Below is a small trained network, with its code and all its weights. Each question gives an input and a target symbol and asks what happens when units are switched off, that is, made to give their printed mean instead of their output.

import numpy as np


def w(rows, s, z=0):
    codes = np.array(rows[::2]) - 128.0
    scale = np.full(codes.shape[1], s)
    scale[-1] = z or s
    return codes * scale


def f(y):
    return y / 2 * (1 + np.tanh(0.7978845608 * (y + 0.044715 * y**3)))


def softmax(a):
    e = np.exp(a - a.max(-1, keepdims=True))
    return e / e.sum(-1, keepdims=True)


def log_softmax(a):
    a = a - a.max(-1, keepdims=True)
    return a - np.log(np.exp(a).sum(-1, keepdims=True))


def net(x, mask):
    ids = ['αβγεηθλμξπτφψω'.index(c) for c in x.split()]
    T = len(ids)
    res = E[ids] + P[:T]
    r = res
    for j in range(3):
        rows = slice(4 * j, 4 * j + 4)
        q, k, v = (r @ M[0][rows].T for M in (Q, K, V))
        z = softmax(np.where(np.tri(T) > 0, q @ k.T / 4**0.5, -1e9)) @ v
        o = O[0][rows]
        res = res + np.where(mask[j], z, o[:, -1]) @ o[:, :-1]
    y = f(res @ A[0][:, :-1].T + A[0][:, -1])
    res = res + np.where(mask[3:19], y, B[0][:, -1]) @ B[0][:, :-1]
    return log_softmax(res[-1] @ U[:, :-1].T + U[:, -1])


Q, K, V, O, A, B = {}, {}, {}, {}, {}, {}
E = w([
[90,101,100,187,152],'α',
[142,145,115,115,110],'β',
[126,149,90,175,171],'γ',
[174,136,71,149,166],'ε',
[133,160,159,137,112],'η',
[128,186,138,186,167],'θ',
[99,88,91,142,100],'λ',
[92,142,128,123,102],'μ',
[76,176,178,186,122],'ξ',
[28,131,121,227,154],'π',
[64,129,146,124,61],'τ',
[112,117,2,120,177],'φ',
[77,184,94,127,95],'ψ',
[66,161,78,70,60],'ω',
],0.0064)
P = w([
[95,127,149,54,183],'0',
[146,76,128,189,136],'1',
[115,175,100,132,98],'2',
[22,123,109,129,150],'3',
[115,93,97,254,95],'4',
[89,217,67,152,48],'5',
[26,100,134,172,162],'6',
],0.0067)
Q[0] = w([
[29,113,151,88,165],'head 0',
[106,130,89,105,65],'head 0',
[116,6,142,116,198],'head 0',
[109,176,102,37,186],'head 0',
[66,166,138,98,144],'head 1',
[163,145,97,65,116],'head 1',
[132,130,88,114,141],'head 1',
[50,126,100,218,124],'head 1',
[130,52,92,220,171],'head 2',
[194,94,167,164,56],'head 2',
[82,116,78,254,124],'head 2',
[209,128,221,79,145],'head 2',
],0.035)
K[0] = w([
[24,115,143,104,171],'head 0',
[106,121,86,124,64],'head 0',
[117,2,168,112,203],'head 0',
[103,146,65,45,196],'head 0',
[185,157,142,167,89],'head 1',
[145,73,185,123,116],'head 1',
[145,104,121,105,99],'head 1',
[106,167,53,159,67],'head 1',
[42,170,119,83,67],'head 2',
[74,44,193,135,133],'head 2',
[62,182,101,173,78],'head 2',
[116,91,186,75,204],'head 2',
],0.034)
V[0] = w([
[104,133,161,89,132],'head 0',
[113,157,83,119,135],'head 0',
[108,112,117,127,87],'head 0',
[173,157,134,189,79],'head 0',
[150,185,123,71,107],'head 1',
[107,109,30,140,168],'head 1',
[51,127,190,166,126],'head 1',
[124,166,99,98,125],'head 1',
[148,218,251,166,129],'head 2',
[28,146,151,178,150],'head 2',
[112,75,177,142,111],'head 2',
[149,172,100,179,231],'head 2',
],0.02)
O[0] = w([
[101,134,125,115,164,108],'head 0',
[124,150,136,105,103,160],'head 0',
[152,150,137,133,139,169],'head 0',
[187,106,86,128,107,130],'head 0',
[113,136,132,64,148,116],'head 1',
[118,141,112,168,205,194],'head 1',
[142,179,123,156,67,190],'head 1',
[119,148,129,100,156,157],'head 1',
[125,94,251,108,140,93],'head 2',
[112,144,184,195,82,254],'head 2',
[115,82,123,165,132,107],'head 2',
[189,185,171,152,168,111],'head 2',
],0.022,0.0073)
A[0] = w([
[138,188,46,154,92,203],'neuron 0',
[146,124,72,115,60,100],'neuron 1',
[117,111,117,96,131,65],'neuron 2',
[212,203,158,69,164,67],'neuron 3',
[171,156,50,16,143,107],'neuron 4',
[137,51,194,60,231,129],'neuron 5',
[191,143,52,136,145,248],'neuron 6',
[101,213,90,45,171,95],'neuron 7',
[62,159,63,75,91,165],'neuron 8',
[179,44,103,170,171,88],'neuron 9',
[165,1,130,141,78,17],'neuron 10',
[70,132,188,49,123,88],'neuron 11',
[175,133,17,120,125,35],'neuron 12',
[74,73,116,185,209,99],'neuron 13',
[146,64,106,160,225,3],'neuron 14',
[51,170,156,134,177,79],'neuron 15',
],0.0096,0.0052)
B[0] = w([
[135,160,89,102,219,252],'neuron 0',
[145,90,191,85,111,166],'neuron 1',
[122,109,162,175,154,124],'neuron 2',
[102,16,101,83,95,142],'neuron 3',
[93,146,173,108,232,146],'neuron 4',
[108,195,36,67,93,133],'neuron 5',
[115,127,127,28,68,197],'neuron 6',
[250,136,119,157,56,170],'neuron 7',
[79,176,108,199,77,196],'neuron 8',
[187,83,159,133,97,142],'neuron 9',
[63,86,94,175,216,142],'neuron 10',
[151,204,154,60,189,159],'neuron 11',
[58,71,213,228,79,184],'neuron 12',
[204,75,90,110,141,157],'neuron 13',
[203,163,159,165,202,132],'neuron 14',
[106,17,147,137,140,182],'neuron 15',
],0.021,0.02)
U = w([
[68,91,93,134,254,96],'α',
[172,190,95,90,115,230],'β',
[120,34,158,123,39,118],'γ',
[148,113,79,60,112,168],'ε',
[120,189,88,72,209,137],'η',
[88,89,123,45,155,55],'θ',
[131,124,43,173,66,153],'λ',
[140,133,135,128,120,172],'μ',
[131,138,200,109,180,84],'ξ',
[111,103,182,232,120,3],'π',
[26,171,120,116,92,187],'τ',
[185,114,143,139,158,108],'φ',
[202,168,181,127,7,192],'ψ',
[160,213,133,186,169,83],'ω',
],0.0045,0.0047)

Each question gives the input, a string of symbols that net reads in full, and the target symbol t.
The units are the heads (4 rows each of Q, K, V and O) and the neurons (one row each of A and B). Each row of codes is followed by its name. A weight is (code - 128) times the scale printed after its matrix; where a second scale follows, it is the last column's (O, A, B and U).
mask holds one flag per unit, heads first, then neurons. A switched-off unit (its flag False) gives its mean, the last column of its rows in O or B, instead of its output. The means were averaged over made-up inputs and are rounded, as every weight is.
A unit's drop is (log p(t) with every unit on - log p(t) with that unit switched off) / (log p(t) with every unit on - log p(t) with every unit switched off).
The circuit of an input: a set's keep is (log p(t) with only the set's units on - log p(t) with every unit switched off) / (log p(t) with every unit on - log p(t) with every unit switched off). Starting from the 12 units with the biggest drops (on a tie, the unit counted first), units are removed one at a time, each time the one whose removal leaves the highest keep (on an exact tie, the one counted first), for as long as the keep stays at least 0.8.
circuit, biggest first: the units of the circuit, biggest drop first
unit that matters most: the unit with the biggest drop
k most important neurons: the k neurons with the biggest drops, biggest first
heads that matter: for each layer, one digit per head in row order, 1 if its drop is at least 0.15 and else 0, layers parted by /
input τ ξ ε ψ ω λ γ, target λ: unit that matters most : head 2
input λ γ α α ε β, target θ: heads that matter : 101
input λ θ γ λ α α, target η: circuit, biggest first : (neuron 0; head 2; neuron 12)
input λ η μ λ φ η, target τ: circuit, biggest first : (neuron 12; neuron 0; neuron 6; head 2)
input φ ξ τ α λ, target α: circuit, biggest first : (neuron 10; head 2; head 0)
input φ ε λ λ α λ, target τ: circuit, biggest first : (head 2; neuron 8; neuron 6; neuron 13)
input ξ ξ α φ λ θ, target γ: circuit, biggest first : (head 2; neuron 3)
input η λ ξ ε α ω, target η: heads that matter : 001
input ψ λ λ λ ξ, target π: circuit, biggest first : (head 2; neuron 6)
input λ μ λ τ λ, target α: 2 most important neurons : (neuron 10; neuron 0)
input θ λ ξ τ ξ ω, target ψ: circuit, biggest first : (neuron 0; head 2)
input λ ξ ω ξ, target ω: heads that matter : 011
input ξ λ λ φ λ, target φ: circuit, biggest first : (head 1; neuron 14; neuron 13)
input λ ξ ω λ ξ τ ψ, target τ: 2 most important neurons : (neuron 8; neuron 0)
input α φ λ λ λ, target γ: unit that matters most : neuron 12
input φ λ α ε λ φ, target τ: 4 most important neurons : (neuron 12; neuron 6; neuron 0; neuron 4)
input λ π θ μ, target θ: 3 most important neurons : (neuron 3; neuron 11; neuron 15)
input λ α τ λ α ε, target θ: 3 most important neurons : (neuron 4; neuron 0; neuron 3)
input λ α τ ε, target τ: heads that matter : 011
input τ λ θ ξ λ γ λ, target γ: 4 most important neurons : (neuron 0; neuron 15; neuron 3; neuron 7)
input φ ω τ ξ, target τ: unit that matters most : head 1
input λ λ λ τ, target λ: heads that matter : 101
input τ τ τ φ λ θ ξ, target θ: heads that matter : 011
input θ ψ λ λ, target λ: heads that matter : 101
input ξ μ τ λ α, target α: heads that matter : 101
input θ τ η λ, target η: heads that matter : 011
input ψ λ τ, target τ: heads that matter : 001
input λ λ ξ γ λ, target π: 3 most important neurons : (neuron 0; neuron 10; neuron 6)
input τ λ ξ ξ π, target ω: heads that matter : 011
